Below is a small trained network, with its code and all its weights. Each question gives an input and a class and asks what happens when units are switched off, that is, made to give their printed mean instead of their output.

import numpy as np


def w(rows, s, z=0):
    codes = np.array(rows[::2]) - 128.0
    scale = np.full(codes.shape[1], s)
    scale[-1] = z or s
    return codes * scale


def norm(h):
    return h / np.sqrt((h * h).mean(-1, keepdims=True) + 1e-5)


def f(y):
    return y / 2 * (1 + np.tanh(0.7978845608 * (y + 0.044715 * y**3)))


def log_softmax(a):
    a = a - a.max(-1, keepdims=True)
    return a - np.log(np.exp(a).sum(-1, keepdims=True))


def net(x, mask):
    res = np.array(x, float).reshape(1, 4) / 4 @ E
    u = 0
    for l in range(2):
        y = f(norm(res) @ A[l][:, :-1].T + A[l][:, -1])
        res = res + np.where(mask[u : u + 5], y, B[l][:, -1]) @ B[l][:, :-1]
        u += 5
    return log_softmax(norm(res)[-1] @ U[:, :-1].T + U[:, -1])


A, B = {}, {}
E = w([
[109,149,89,161,190,51,141,119,112,153,180],'x0',
[135,182,85,162,127,149,149,110,220,97,142],'x1',
[85,176,122,192,156,254,184,114,15,101,166],'x2',
[150,75,73,158,177,131,152,124,107,134,12],'x3',
],0.004)
A[0] = w([
[90,129,71,162,191,51,182,123,111,179,153,50],'0.n0',
[122,68,177,96,122,64,87,165,2,147,154,44],'0.n1',
[86,146,164,120,102,123,74,164,133,132,217,27],'0.n2',
[36,146,111,171,208,49,86,102,127,151,178,1],'0.n3',
[152,198,69,163,108,104,174,94,209,50,150,110],'0.n4',
],0.0054,0.0032)
B[0] = w([
[138,106,145,142,106,150,145,148,139,100,144,205],'0.n0',
[150,159,2,147,79,172,149,84,146,108,110,253],'0.n1',
[143,139,205,211,122,40,160,72,127,191,49,204],'0.n2',
[161,90,164,82,85,176,158,160,174,99,134,198],'0.n3',
[149,127,66,115,86,132,140,99,60,137,102,247],'0.n4',
],0.0095,0.0028)
A[1] = w([
[164,99,72,101,123,1,61,166,216,162,107,120],'1.n0',
[164,52,80,238,227,121,160,205,129,130,11,7],'1.n1',
[107,177,154,174,229,212,198,50,99,147,140,113],'1.n2',
[70,133,67,122,232,186,160,198,71,168,200,133],'1.n3',
[108,17,200,136,71,223,175,167,198,86,56,254],'1.n4',
],0.0041,0.0023)
B[1] = w([
[19,112,132,154,231,230,114,138,63,99,147,252],'1.n0',
[113,255,217,191,33,7,115,79,150,181,155,172],'1.n1',
[93,41,131,70,207,58,54,161,192,132,68,195],'1.n2',
[76,106,127,90,124,146,79,108,193,131,174,157],'1.n3',
[161,114,153,120,116,126,198,122,134,114,251,239],'1.n4',
],0.007,0.0041)
U = w([
[34,92,141,101,238,160,82,135,133,107,128,192],'0',
[128,146,20,125,64,143,142,88,110,127,97,196],'1',
[107,174,231,190,96,45,148,80,131,178,117,139],'2',
[161,94,178,94,85,163,193,151,148,86,202,139],'3',
[154,125,110,89,138,110,147,106,117,147,135,215],'4',
[206,172,133,83,181,98,96,195,123,139,106,14],'5',
[163,155,130,98,132,82,88,248,120,121,102,6],'6',
[192,157,132,79,161,101,94,208,136,155,108,4],'7',
],0.011,0.0037)

Each question gives the input, the list of numbers given to net, and the class t.
The units are the neurons (one row each of A and B). Each row of codes is followed by its name. A weight is (code - 128) times the scale printed after its matrix; where a second scale follows, it is the last column's (A, B and U).
mask holds one flag per neuron, layer by layer. A switched-off neuron (its flag False) gives its mean, the last column of its row in B, instead of its output. The means were averaged over made-up inputs and are rounded, as every weight is.
A unit's drop is (log p(t) with every unit on - log p(t) with that unit switched off) / (log p(t) with every unit on - log p(t) with every unit switched off).
The circuit of an input: a set's keep is (log p(t) with only the set's units on - log p(t) with every unit switched off) / (log p(t) with every unit on - log p(t) with every unit switched off). Starting from all 10 units, units are removed one at a time, each time the one whose removal leaves the highest keep (on an exact tie, the one counted first), for as long as the keep stays at least 0.8.
circuit, biggest first: the units of the circuit, biggest drop first
k most important neurons: the k neurons with the biggest drops, biggest first
k most important neurons of layer l: the k neurons of layer l with the biggest drops, biggest first
input [4,-6,0,4], class 1: circuit, biggest first : (0.n1)
input [-8,-8,-3,-7], class 1: 3 most important neurons of layer 0 : (0.n1 0.n3 0.n0)
input [-7,4,7,3], class 0: 2 most important neurons : (1.n2 0.n3)
input [-5,4,-3,2], class 3: 2 most important neurons of layer 0 : (0.n1 0.n2)
input [6,-7,-8,-8], class 0: 2 most important neurons : (1.n0 1.n1)
input [1,7,2,8], class 2: 2 most important neurons : (1.n1 0.n1)
input [0,-6,5,-7], class 2: 2 most important neurons of layer 0 : (0.n2 0.n4)
input [3,7,7,4], class 0: 2 most important neurons : (1.n2 0.n1)
input [7,-7,4,-7], class 1: 3 most important neurons : (0.n1 1.n1 1.n4)
input [4,3,-3,2], class 3: circuit, biggest first : (0.n3 0.n0)
input [-4,8,-7,-5], class 1: 3 most important neurons : (0.n4 1.n2 1.n3)
input [-6,-6,-6,7], class 2: 2 most important neurons : (1.n1 0.n3)
input [8,4,6,5], class 3: circuit, biggest first : (0.n0 0.n3)
input [3,-5,2,-3], class 1: most important neuron : (0.n1)
input [-4,-2,2,4], class 2: 2 most important neurons : (1.n1 0.n3)
input [-2,-4,-7,6], class 0: 2 most important neurons : (1.n0 0.n2)
input [7,6,-2,6], class 3: 2 most important neurons of layer 0 : (0.n0 0.n3)
input [1,-2,-4,-3], class 0: 2 most important neurons : (1.n0 0.n4)
input [7,-8,7,-2], class 1: 2 most important neurons : (0.n1 1.n0)
input [4,1,2,-2], class 3: circuit, biggest first : (0.n3)
input [-2,-3,7,8], class 2: 2 most important neurons : (1.n1 1.n0)
input [-5,0,-6,-6], class 0: 2 most important neurons of layer 1 : (1.n0 1.n1)
input [6,5,5,-8], class 2: 2 most important neurons of layer 0 : (0.n2 0.n1)
input [3,6,1,-5], class 1: 2 most important neurons of layer 1 : (1.n1 1.n4)
input [-2,7,-8,8], class 0: 3 most important neurons of layer 0 : (0.n1 0.n2 0.n0)
input [4,6,6,-2], class 0: 2 most important neurons of layer 1 : (1.n2 1.n3)
